The same points and some others measured another way (B), then each row and its match in B:
B:
1: 64 -22 117 -47 105 167 59 -168 -14 -192 48 -72 -145 -104 -142 -18 103 -17 103 -126 83 -130 347 -81 44
2: -33 29 187 -152 136 25 0 -209 -131 -82 250 -201 86 -45 -122 -124 58 90 45 -435 242 -318 530 -311 -113
3: 145 -134 -92 78 -51 -165 -53 -50 -39 209 16 -33 32 -189 77 80 10 51 -163 128 25 -284 44 -286 -243
4: -53 -18 238 114 63 -31 -277 -75 -271 -50 56 29 49 -260 -3 -139 -21 107 116 -24 58 -375 104 -227 13
5: 19 -120 149 -46 152 -26 -39 -193 -39 -106 126 34 59 -85 -182 5 99 -42 23 58 83 -125 48 16 -53
6: 72 -85 49 62 71 62 70 -31 73 -123 68 44 -78 -40 -81 -56 18 49 25 -87 -21 -85 107 29 86
7: 251 -81 -180 148 -19 -133 128 194 274 137 -123 192 -12 80 289 -96 -74 -44 -29 -315 -141 56 59 -33 -228
8: 225 -188 -136 117 -41 -189 14 11 142 149 -50 113 -15 -111 71 116 -34 -57 -161 182 -59 -105 -91 -98 -264
9: -70 -80 16 105 25 129 -42 -159 -260 28 -26 -147 -207 -310 126 -40 112 112 122 -158 111 -327 407 -276 43
10: 175 44 33 132 -81 -188 -60 56 -132 -59 54 142 -119 -212 305 -277 136 105 130 -140 -218 -248 -2 -36 78
11: 51 -42 -29 59 103 65 82 25 24 3 2 44 50 38 103 -177 164 62 79 -246 -84 -23 94 26 101
12: 51 -225 66 19 196 44 132 -130 199 -218 66 185 -40 43 -227 31 102 -119 40 94 -34 151 -124 351 86
13: -86 -141 134 -24 163 -203 -34 -218 -131 -45 225 53 83 -89 57 -149 75 15 86 -330 143 -201 177 -8 -149
14: 2 -369 -33 162 179 -39 47 -120 195 -38 -119 272 -109 -70 -47 170 -38 -218 35 138 38 169 -136 281 -162
15: 78 -92 269 84 34 -80 -174 -79 12 -250 132 147 -120 -213 -217 15 -210 -12 27 127 67 -266 45 -50 -56
16: 284 152 16 54 -179 -123 -40 112 -51 16 102 -74 -88 -177 180 -186 -40 180 -50 -220 -91 -424 306 -427 -90
17: 213 -11 85 -4 -58 -249 -35 5 55 -44 238 40 47 -74 -37 -94 -96 105 -125 -75 -11 -321 72 -192 -161
18: 167 -79 112 -50 132 273 190 -100 245 -354 75 28 -141 49 -452 88 116 -60 4 220 -40 91 30 226 255
19: 145 -108 74 101 57 -23 51 -13 116 -228 30 230 -142 -77 -43 -81 87 -48 93 106 -168 33 -150 266 140
20: 90 -259 -195 150 93 32 97 1 197 183 -204 108 -27 -13 88 149 2 -123 -61 26 2 102 17 4 -206
21: -41 -108 50 151 52 281 -133 -106 -115 66 -213 -145 -202 -291 -35 176 -131 -14 67 -16 218 -262 485 -426 -134
22: 111 -18 117 -21 83 -183 7 -139 -115 -196 165 159 -30 -125 109 -245 309 -21 169 -86 -154 -89 -66 203 94
23: -24 -154 60 90 168 208 -47 -57 72 16 -139 6 8 -37 -145 104 -106 -70 34 -54 150 -38 233 -135 -114
24: 38 -48 98 141 148 68 -106 17 -73 -85 -130 207 59 -80 67 -162 189 -57 206 57 -176 35 -162 165 159
25: 93 -15 -14 202 -2 -63 -74 99 -89 38 -97 161 -47 -148 320 -227 84 60 144 -188 -175 -132 9 -41 37
26: 61 -242 -66 52 24 -217 -14 -152 -24 141 94 16 4 -177 37 95 16 14 -132 87 92 -224 23 -129 -259
27: -2 -289 -48 -51 156 -171 219 -267 76 -56 224 65 -58 -16 -14 1 197 -47 -13 -153 89 -6 59 223 -102
28: 202 -41 -116 40 84 -179 -7 157 137 251 -41 150 401 183 160 -156 110 -7 -100 -123 -162 37 -194 -51 -195
29: -70 -174 53 81 138 -41 66 -106 -82 -135 194 127 -7 -64 -8 -198 246 123 97 -31 -99 -72 -160 302 292
30: 122 -131 -262 53 68 73 221 5 87 198 -86 -43 55 65 154 -35 298 37 -55 -100 -108 59 43 4 31
31: 217 -167 -217 187 -40 76 248 103 304 -13 -121 116 -302 -34 112 51 -9 -15 -38 -58 -142 76 85 91 19
32: 1 48 128 57 -23 -111 -169 -101 -329 20 117 -93 -66 -307 223 -213 47 161 122 -315 81 -486 385 -389 -76
33: 94 -164 -273 171 64 190 70 48 33 296 -324 -16 45 -56 172 80 233 -24 -35 139 -120 65 -25 -90 1
34: -25 -168 0 156 162 173 -83 -96 -116 15 -225 110 -19 -172 36 14 251 -90 158 237 -90 45 -124 119 136
35: 40 -115 -45 274 66 329 -77 137 44 50 -314 99 -44 -98 -21 34 29 16 71 245 -146 24 -86 -11 222
36: -59 -259 -36 126 240 -117 -64 -127 -59 116 -160 259 137 -60 199 -43 220 -188 143 11 -49 145 -214 237 -138
37: 57 -137 212 122 88 65 -284 -116 -86 -92 -118 121 4 -275 -256 165 -67 -114 22 515 38 -174 -130 -87 -60
38: 46 -17 180 78 12 144 -228 -109 -155 -31 -70 -109 -97 -304 -143 109 -132 11 30 112 162 -370 349 -430 -129
39: 164 -75 51 119 103 69 39 122 276 -128 -100 237 -26 84 -59 -46 -113 -102 65 -108 -88 125 -1 124 -32
40: 17 -231 4 14 143 -83 84 -149 65 -30 127 76 27 -26 -95 20 100 -19 -45 23 47 -34 -45 131 -43
41: -116 -196 37 106 333 108 -47 -7 51 81 -150 224 333 160 -11 -109 161 -113 141 -92 -37 230 -207 245 28
42: -210 -324 -46 207 323 370 78 -92 42 -9 -254 154 -14 20 -60 31 211 -92 204 44 -14 277 -99 366 272
43: 10 -154 138 -148 147 137 231 -349 67 -347 257 -121 -291 -102 -334 90 131 -36 53 -104 201 -105 411 93 70
44: -42 -36 138 -4 179 48 -33 -151 -175 -140 58 52 41 -94 22 -200 282 7 214 -142 -37 -78 74 100 153
45: 106 -92 29 -43 94 -156 87 -37 133 -31 206 71 149 91 -69 -107 38 31 -74 -191 14 -87 32 14 -106
46: 23 -198 -53 8 115 -162 118 -91 88 79 153 52 87 43 53 -63 44 25 -64 -273 80 -80 104 5 -174
47: 25 -120 11 2 128 -166 88 -89 2 -23 160 105 80 22 119 -194 173 29 61 -289 -27 -50 30 123 -33
48: 266 -96 -74 154 -76 -270 -74 141 159 161 -51 191 64 -77 156 1 -157 -27 -143 51 -101 -143 -108 -167 -319
49: 169 -145 -124 170 89 60 152 141 312 -12 -184 244 -78 94 110 -37 0 -115 51 -122 -163 223 -52 198 -25
50: 98 -146 49 -5 149 132 -31 -146 74 -13 -123 18 48 -73 -226 191 80 -163 -26 273 65 10 38 -49 -126
51: -6 85 139 -56 29 120 37 -144 -228 -159 249 -221 -88 -156 -51 -217 191 242 94 -289 54 -388 423 -233 231
52: 142 -91 41 107 -48 -403 71 -15 93 -139 191 245 -273 -141 352 -224 -156 -22 116 -584 -11 -187 262 22 -281
53: 203 -97 3 47 -2 -231 63 -50 84 -115 98 183 -125 -116 114 -88 86 -49 29 -38 -119 -77 -49 116 -90
54: 11 -53 142 76 187 190 -134 -25 -2 -36 -156 72 132 -26 -133 -5 17 -83 106 37 26 -8 62 -62 -11
55: -33 -306 -138 143 205 199 190 -59 203 30 -157 117 -64 59 -43 96 108 -101 36 -19 2 223 -4 241 52
56: -140 -167 98 41 255 86 -96 -140 -122 59 -7 41 246 -14 -97 -52 161 -4 83 -9 81 -42 -26 32 24
57: 81 -186 -1 138 4 -111 127 -115 18 -199 88 176 -349 -219 134 -82 110 -1 121 -51 -106 -84 10 240 109
58: -95 -143 206 51 233 -41 -240 -166 -191 -19 -4 137 235 -121 -88 -57 114 -76 119 128 51 -99 -137 44 -48
59: 62 -259 -172 150 88 -158 14 -19 100 274 -146 134 67 -42 228 69 -27 -114 -55 -129 44 7 27 -83 -376
60: -144 -361 -101 91 197 -3 162 -232 -10 39 42 68 -94 -75 65 20 203 -27 62 -110 87 43 41 240 21
61: 46 -144 4 125 90 2 -53 -10 28 53 -79 107 34 -80 30 -9 4 -27 18 9 -10 -60 5 -34 -82
62: 129 -243 -57 18 84 -337 193 -75 256 -43 192 221 -43 62 97 -59 -41 -85 -57 -306 12 30 10 198 -276
63: 196 -55 -29 130 -5 -214 -92 90 -17 78 -21 212 130 -82 176 -154 139 24 -2 128 -231 -91 -292 45 -19
64: 229 -71 13 -19 -34 -218 126 14 259 -43 203 45 -66 26 -16 -16 -230 16 -140 -341 87 -189 293 -181 -329
65: -36 -189 161 53 212 316 -69 -156 50 -154 -95 24 0 -79 -426 192 29 -98 34 372 94 24 -10 70 121
66: -92 -322 14 17 361 -73 17 -191 78 42 -55 265 298 125 -65 3 253 -238 83 69 2 290 -312 414 -107
67: 46 -124 -188 248 45 80 -6 75 -96 207 -279 110 -44 -148 369 -114 252 17 125 -14 -204 7 -68 6 95
68: 51 -132 208 -27 163 224 20 -174 86 -333 107 40 -53 -63 -519 106 109 -29 3 417 1 -23 -97 210 266
69: -78 -234 28 105 196 -50 44 -101 7 -59 49 196 26 -13 45 -109 128 -27 116 -122 -17 58 -98 276 66
70: 93 39 98 40 -55 -118 -39 -18 -134 -56 217 -51 -59 -168 81 -210 13 213 16 -237 -10 -402 238 -235 33
71: 77 -124 87 41 134 105 -96 -19 155 44 -91 24 135 3 -249 169 -185 -95 -92 87 152 -78 140 -217 -250
72: 52 -12 270 -9 24 -39 -128 -224 -180 -271 163 -12 -213 -315 -112 -40 -5 7 128 -13 110 -363 295 -162 -26

101 6 -162 -164 -122 -12 -68 170 -191 17 -552 67 40 -3 -34 233 185 -80 -30 -177 -23 19 -109 189 -194 26 84 -90 245 106 -5 -129 : 15
257 -195 214 -198 -121 9 -156 -404 -316 206 -342 199 -187 -31 -184 262 87 -17 -78 444 -88 6 -83 -33 -491 -329 -292 -105 501 166 125 86 : 22
179 82 -127 47 -46 120 -46 202 12 14 -158 -115 -48 0 74 -13 53 -189 -18 -47 -34 -100 -114 66 -102 27 336 -190 108 16 -3 -23 : 12
-149 -90 287 167 -82 144 53 -370 -330 176 167 176 -209 -158 -174 -33 -84 112 -86 336 -86 -46 247 -116 -188 -141 -165 -265 183 191 28 55 : 11
43 28 -15 -37 -63 -32 -68 204 76 -6 -185 134 78 52 -41 -138 20 -236 118 -168 -147 -180 -93 13 -125 20 253 44 -107 -98 82 54 : 65
195 -16 82 -39 -206 -77 -191 -248 -122 156 -393 94 62 -72 -161 164 110 -152 117 -136 -202 46 -168 -32 -152 -57 -104 -156 -36 189 -143 126 : 14
109 -3 102 207 29 85 166 -61 277 4 133 221 130 101 -10 -62 140 -116 279 360 -131 94 192 34 27 -29 -353 65 99 69 -121 298 : 67
127 -37 84 172 -58 36 -9 -52 5 75 -117 222 62 70 -14 83 106 -38 167 173 -110 -33 202 41 -243 -24 -194 -5 294 99 -40 114 : 24
44 126 -186 237 153 324 103 492 225 -129 235 -170 -154 125 235 -115 24 -64 -121 118 111 -80 71 171 112 74 437 -139 179 -72 59 -84 : 51
212 171 -255 49 -41 172 -74 305 -25 25 -134 -334 -120 -101 125 -131 -22 -298 -110 -225 -28 -163 -284 38 -23 78 704 -336 -29 -48 8 -138 : 43
-150 -50 204 -14 -88 -9 97 -335 -152 121 0 236 -29 -164 -250 -72 11 -50 55 88 -184 99 15 -67 41 -109 -262 -104 -160 144 -62 120 : 20
-94 144 -170 25 -57 228 436 164 -70 -34 -17 -92 93 -199 12 -218 127 -235 109 221 4 28 112 87 127 140 80 -348 27 130 -147 61 : 31
57 128 -12 315 -39 153 36 88 142 28 160 -89 24 -39 56 -164 -4 -170 118 -65 -119 -62 52 -36 111 109 233 -234 -164 59 -153 127 : 55
-2 18 -101 39 82 208 110 207 -17 -50 -14 -1 -149 35 66 75 98 21 -147 178 82 70 35 184 21 -30 77 -108 285 59 36 -96 : 70
37 20 -2 248 -7 137 145 9 37 17 -17 134 56 41 35 108 169 33 117 217 -31 118 268 131 -30 50 -263 -90 293 181 -152 76 : 25
-236 29 -148 -36 115 182 427 147 -152 -58 44 100 -101 -120 -22 -104 92 21 -127 252 63 152 146 211 125 -5 -84 -47 258 34 69 -200 : 16
251 99 143 515 -122 65 -191 -93 187 148 151 -2 93 40 61 -122 -49 -181 290 -78 -247 -204 153 -165 -138 93 163 -195 -96 74 -189 273 : 42
103 -78 78 -91 -24 -18 -180 -91 -102 97 -184 133 -161 4 -107 79 -4 -47 -114 -19 -110 -12 -184 14 -169 -176 62 15 97 -3 132 -48 : 5
64 -55 98 150 -15 38 -85 -207 -108 115 -79 166 -117 -2 -79 183 55 100 -49 60 -97 116 59 61 -98 -104 -205 -38 229 141 -34 -38 : 32
-49 99 -181 183 180 242 75 317 73 -79 181 -124 -239 21 132 -35 -7 43 -261 -58 77 75 -44 198 221 20 340 -93 103 -43 59 -245 : 45
-270 51 88 259 -69 78 15 45 -68 6 70 142 5 -52 -81 -27 -7 76 8 -257 -96 -6 198 26 132 131 68 -170 -211 136 -115 -8 : 23
54 67 -116 95 -2 199 -31 30 -136 34 -99 -172 -208 -92 25 199 86 48 -239 -80 46 176 -120 156 137 5 147 -328 126 201 -126 -159 : 62
474 89 -4 272 -21 65 -289 -110 228 144 24 -178 -92 33 73 -5 -14 -247 74 -87 -202 -19 -271 -74 -29 -73 258 -136 -40 7 -105 124 : 60
-194 -25 220 88 -200 -105 4 -330 -241 162 -134 295 91 -179 -271 -54 -15 -41 160 -179 -263 -4 116 -116 -63 12 -208 -117 -233 174 -120 103 : 21
459 -61 90 30 -50 91 -227 -164 -21 165 -129 -32 -177 51 12 81 10 -181 -13 320 -105 -121 -163 -71 -399 -230 107 -122 377 20 102 110 : 29
23 48 134 613 59 96 -184 -29 167 78 326 103 -88 115 75 7 -85 132 37 -174 -149 -35 255 -15 40 64 74 -17 -5 43 -96 11 : 41
-25 80 -29 199 199 215 279 112 274 -43 467 -3 -120 -13 59 -366 -49 -158 3 294 -69 43 21 19 262 -57 115 22 -69 -132 65 49 : 30
-26 79 -161 -145 -67 151 211 281 -191 -1 -145 -78 -43 -151 7 -292 -17 -306 -35 107 -14 -253 -51 15 -188 24 478 -242 100 -84 162 -84 : 18
135 -131 54 -374 -119 -248 -124 -65 -42 59 -595 407 152 73 -220 116 164 -205 172 -61 -209 1 -213 67 -307 -166 -242 296 88 -40 132 76 : 37
168 -3 105 143 -74 8 -68 -211 3 140 -37 93 -10 -44 -81 -22 16 -138 115 53 -196 -6 -25 -69 -107 -69 -65 -86 14 78 -69 131 : 9
188 -201 403 -130 -202 -175 -157 -576 -163 257 -255 434 44 -34 -315 39 29 -147 244 331 -311 -82 -11 -209 -473 -289 -469 72 127 103 71 332 : 34
153 -33 -23 -165 -144 72 68 -12 -208 74 -379 72 21 -62 -65 92 159 -169 58 267 -32 -46 -10 61 -321 -69 -53 -199 350 137 14 68 : 19
